Below are the code and all the weights of a small trained network. Each question names an input and a class and asks about switching units off, where a switched-off unit gives its printed mean instead of its output.

import numpy as np


def w(rows, s, z=0):
    codes = np.array(rows[::2]) - 128.0
    scale = np.full(codes.shape[1], s)
    scale[-1] = z or s
    return codes * scale


def f(y):
    return y / 2 * (1 + np.tanh(0.7978845608 * (y + 0.044715 * y**3)))


def log_softmax(a):
    a = a - a.max(-1, keepdims=True)
    return a - np.log(np.exp(a).sum(-1, keepdims=True))


def net(x, mask):
    res = np.array(x, float).reshape(1, 7) / 4 @ E
    y = f(res @ A[0][:, :-1].T + A[0][:, -1])
    res = res + np.where(mask, y, B[0][:, -1]) @ B[0][:, :-1]
    return log_softmax(res[-1] @ U[:, :-1].T + U[:, -1])


A, B = {}, {}
E = w([
[128,129,129,128,128,127],'x0',
[65,128,254,28,170,111],'x1',
[191,129,175,106,35,122],'x2',
[224,129,85,39,203,110],'x3',
[128,144,128,129,129,124],'x4',
[127,116,128,128,126,130],'x5',
[59,132,53,49,57,107],'x6',
],0.0045)
A[0] = w([
[109,136,174,98,156,128,20],'N1',
[194,128,199,220,192,124,2],'N2',
[106,136,179,90,149,135,18],'N3',
[100,132,98,89,107,139,1],'N4',
[51,140,171,212,73,132,29],'N5',
[97,122,184,78,142,132,35],'N6',
[155,127,71,162,110,151,62],'N7',
[158,124,74,169,112,131,54],'N8',
[132,127,130,132,129,125,5],'N9',
[190,144,100,67,159,134,80],'N10',
[50,122,60,155,251,123,51],'N11',
[138,126,136,133,118,119,8],'N12',
[160,122,72,171,112,131,45],'N13',
[197,124,97,64,171,116,43],'N14',
[159,141,114,101,150,122,13],'N15',
[161,127,69,174,109,128,39],'N16',
[99,129,178,81,143,136,60],'N17',
[68,127,44,44,62,114,26],'N18',
[99,112,175,85,150,119,75],'N19',
[123,72,136,122,115,118,208],'N20',
[169,143,107,91,158,118,21],'N21',
[214,129,178,95,25,107,62],'N22',
[172,135,150,122,109,143,35],'N23',
],0.011,0.0059)
B[0] = w([
[159,138,148,130,85,79,103],'N1',
[166,92,243,121,157,150,187],'N2',
[152,150,142,136,88,70,108],'N3',
[111,117,227,129,95,119,84],'N4',
[31,47,106,121,129,72,188],'N5',
[156,173,119,129,116,68,131],'N6',
[153,156,125,131,112,69,155],'N7',
[145,162,131,118,111,69,150],'N8',
[89,126,224,130,76,110,63],'N9',
[55,93,110,140,140,97,177],'N10',
[98,171,132,122,37,213,202],'N11',
[75,144,199,144,80,127,64],'N12',
[152,154,130,122,98,67,150],'N13',
[65,68,106,129,126,83,170],'N14',
[74,94,182,132,88,93,82],'N15',
[153,160,129,119,104,64,153],'N16',
[162,159,114,130,110,77,137],'N17',
[184,100,252,140,186,150,209],'N18',
[165,160,113,126,116,77,147],'N19',
[139,125,92,121,151,125,252],'N20',
[67,101,165,137,107,87,101],'N21',
[84,182,120,138,63,220,190],'N22',
[82,125,175,90,81,150,85],'N23',
],0.035,0.0026)
U = w([
[189,192,128,135,87,36,59],'0',
[37,51,130,140,127,91,61],'1',
[181,101,255,130,165,165,36],'2',
[152,138,90,131,154,156,255],'3',
[153,145,92,109,154,154,239],'4',
[102,185,134,123,42,205,39],'5',
[159,135,90,135,162,150,197],'6',
],0.0072,0.0062)

Each question gives the input, the list of numbers given to net, and the class t.
The units are the neurons (one row each of A and B). Each row of codes is followed by its name. A weight is (code - 128) times the scale printed after its matrix; where a second scale follows, it is the last column's (A, B and U).
mask holds one flag per neuron, in row order. A switched-off neuron (its flag False) gives its mean, the last column of its row in B, instead of its output. The means were averaged over made-up inputs and are rounded, as every weight is.
A unit's drop is (log p(t) with every unit on - log p(t) with that unit switched off) / (log p(t) with every unit on - log p(t) with every unit switched off).
The circuit of an input: a set's keep is (log p(t) with only the set's units on - log p(t) with every unit switched off) / (log p(t) with every unit on - log p(t) with every unit switched off). Starting from the 12 units with the biggest drops (on a tie, the unit counted first), units are removed one at a time, each time the one whose removal leaves the highest keep (on an exact tie, the one counted first), for as long as the keep stays at least 0.8.
circuit, biggest first: the units of the circuit, biggest drop first
most important unit: the unit with the biggest drop
top k neurons: the k neurons with the biggest drops, biggest first
drop of u: that unit's drop, to one decimal
input [6,-5,-8,0,4,4,-4], class 5: most important unit -> N11
input [1,1,7,2,2,-2,-6], class 5: top 3 neurons -> [N22 N18 N23]
input [1,6,-6,8,5,-7,-3], class 1: top 2 neurons -> [N14 N10]
input [5,8,6,-6,-4,8,-6], class 0: circuit, biggest first -> [N6 N17]
input [7,2,-4,7,2,-5,-6], class 1: top 2 neurons -> [N14 N10]
input [-6,6,-8,-3,4,1,7], class 5: top 2 neurons -> [N11 N2]
input [3,0,-1,-5,-2,-4,1], class 1: top 2 neurons -> [N5 N22]
input [3,5,6,5,0,-2,-4], class 5: top 2 neurons -> [N22 N23]
input [-1,-1,-8,0,-4,3,7], class 5: top 2 neurons -> [N11 N2]
input [-3,-2,-8,-6,5,-1,-2], class 5: drop of N11 -> 1.3
input [1,-1,-8,2,-8,-6,4], class 5: drop of N11 -> 1.1
input [5,6,2,8,-6,5,-7], class 1: drop of N10 -> 0.3
